Below is a small trained network, with its code and all its weights. Each question gives an input and a class and asks what happens when units are switched off, that is, made to give their printed mean instead of their output.

import numpy as np


def w(rows, s, z=0):
    codes = np.array(rows[::2]) - 128.0
    scale = np.full(codes.shape[1], s)
    scale[-1] = z or s
    return codes * scale


def f(y):
    return np.maximum(y, 0)


def log_softmax(a):
    a = a - a.max(-1, keepdims=True)
    return a - np.log(np.exp(a).sum(-1, keepdims=True))


def net(x, mask):
    res = np.array(x, float).reshape(1, 6) / 4 @ E
    y = f(res @ A[0][:, :-1].T + A[0][:, -1])
    res = res + np.where(mask, y, B[0][:, -1]) @ B[0][:, :-1]
    return log_softmax(res[-1] @ U[:, :-1].T + U[:, -1])


A, B = {}, {}
E = w([
[159,166,15,88],'x0',
[120,126,133,108],'x1',
[163,7,112,125],'x2',
[127,128,129,126],'x3',
[24,103,82,147],'x4',
[136,130,123,147],'x5',
],0.012)
A[0] = w([
[113,120,165,129,189],'neuron 1',
[102,109,210,163,254],'neuron 2',
[161,152,22,86,133],'neuron 3',
[12,210,110,167,123],'neuron 4',
[98,158,137,135,185],'neuron 5',
[223,79,181,109,131],'neuron 6',
[86,114,140,137,134],'neuron 7',
[27,193,153,164,177],'neuron 8',
[140,126,139,147,94],'neuron 9',
[132,104,133,152,138],'neuron 10',
[56,27,67,150,39],'neuron 11',
[247,76,117,70,128],'neuron 12',
[149,156,148,134,147],'neuron 13',
[97,57,94,136,70],'neuron 14',
[96,129,72,136,106],'neuron 15',
[150,173,154,115,168],'neuron 16',
[155,235,173,123,190],'neuron 17',
[154,147,45,95,131],'neuron 18',
[188,238,189,104,213],'neuron 19',
[119,185,95,112,130],'neuron 20',
],0.016,0.0054)
B[0] = w([
[140,121,167,128,177],'neuron 1',
[176,82,254,82,244],'neuron 2',
[88,158,3,177,228],'neuron 3',
[201,198,73,33,230],'neuron 4',
[153,167,152,139,171],'neuron 5',
[161,42,98,19,227],'neuron 6',
[142,162,167,157,169],'neuron 7',
[214,221,192,182,226],'neuron 8',
[128,118,129,113,137],'neuron 9',
[116,106,138,107,158],'neuron 10',
[36,129,204,208,228],'neuron 11',
[212,55,35,219,236],'neuron 12',
[101,114,140,140,162],'neuron 13',
[66,92,149,144,191],'neuron 14',
[87,164,113,96,167],'neuron 15',
[92,120,137,167,181],'neuron 16',
[51,135,189,183,236],'neuron 17',
[92,157,31,163,206],'neuron 18',
[30,87,177,199,255],'neuron 19',
[82,153,95,63,183],'neuron 20',
],0.034,0.015)
U = w([
[66,74,227,175,191],'0',
[3,126,92,206,211],'1',
[192,8,137,75,58],'2',
[195,92,28,190,120],'3',
[237,177,155,137,179],'4',
[120,229,46,85,5],'5',
],0.007,0.003)

Each question gives the input, the list of numbers given to net, and the class t.
The units are the neurons (one row each of A and B). Each row of codes is followed by its name. A weight is (code - 128) times the scale printed after its matrix; where a second scale follows, it is the last column's (A, B and U).
mask holds one flag per neuron, in row order. A switched-off neuron (its flag False) gives its mean, the last column of its row in B, instead of its output. The means were averaged over made-up inputs and are rounded, as every weight is.
A unit's drop is (log p(t) with every unit on - log p(t) with that unit switched off) / (log p(t) with every unit on - log p(t) with every unit switched off).
The circuit of an input: a set's keep is (log p(t) with only the set's units on - log p(t) with every unit switched off) / (log p(t) with every unit on - log p(t) with every unit switched off). Starting from the 12 units with the biggest drops (on a tie, the unit counted first), units are removed one at a time, each time the one whose removal leaves the highest keep (on an exact tie, the one counted first), for as long as the keep stays at least 0.8.
units of the circuit, in order: the units of the circuit, biggest drop first
k most important neurons: the k neurons with the biggest drops, biggest first
drop of u: that unit's drop, to one decimal
input [0,-6,-4,0,8,-4], class 4: units of the circuit, in order	[neuron 8]
input [-1,-5,0,-6,0,0], class 0: 4 most important neurons	[neuron 4; neuron 6; neuron 12; neuron 8]
input [0,-2,3,0,6,6], class 0: 2 most important neurons	[neuron 3; neuron 18]
input [0,-1,0,8,6,-3], class 4: 2 most important neurons	[neuron 19; neuron 4]
input [-5,-6,0,-7,4,-5], class 4: 3 most important neurons	[neuron 19; neuron 17; neuron 8]
input [4,2,0,-7,6,3], class 5: 3 most important neurons	[neuron 4; neuron 19; neuron 17]
input [1,-7,3,-3,-3,-5], class 3: 2 most important neurons	[neuron 2; neuron 12]
input [7,-1,-7,-4,1,-6], class 5: 2 most important neurons	[neuron 4; neuron 11]
input [-6,4,3,-1,0,-1], class 2: 3 most important neurons	[neuron 19; neuron 17; neuron 6]
input [1,-3,4,-4,-5,4], class 3: 2 most important neurons	[neuron 12; neuron 2]
input [0,-7,-8,8,-3,3], class 0: 2 most important neurons	[neuron 3; neuron 18]
input [-5,-2,-4,7,1,2], class 4: drop of neuron 8	0.3
input [-1,-8,4,-8,-3,-8], class 2: drop of neuron 14	0.0
input [7,-2,-6,1,2,1], class 5: units of the circuit, in order	[neuron 4]
input [-8,-5,2,-2,-8,6], class 2: drop of neuron 6	0.9
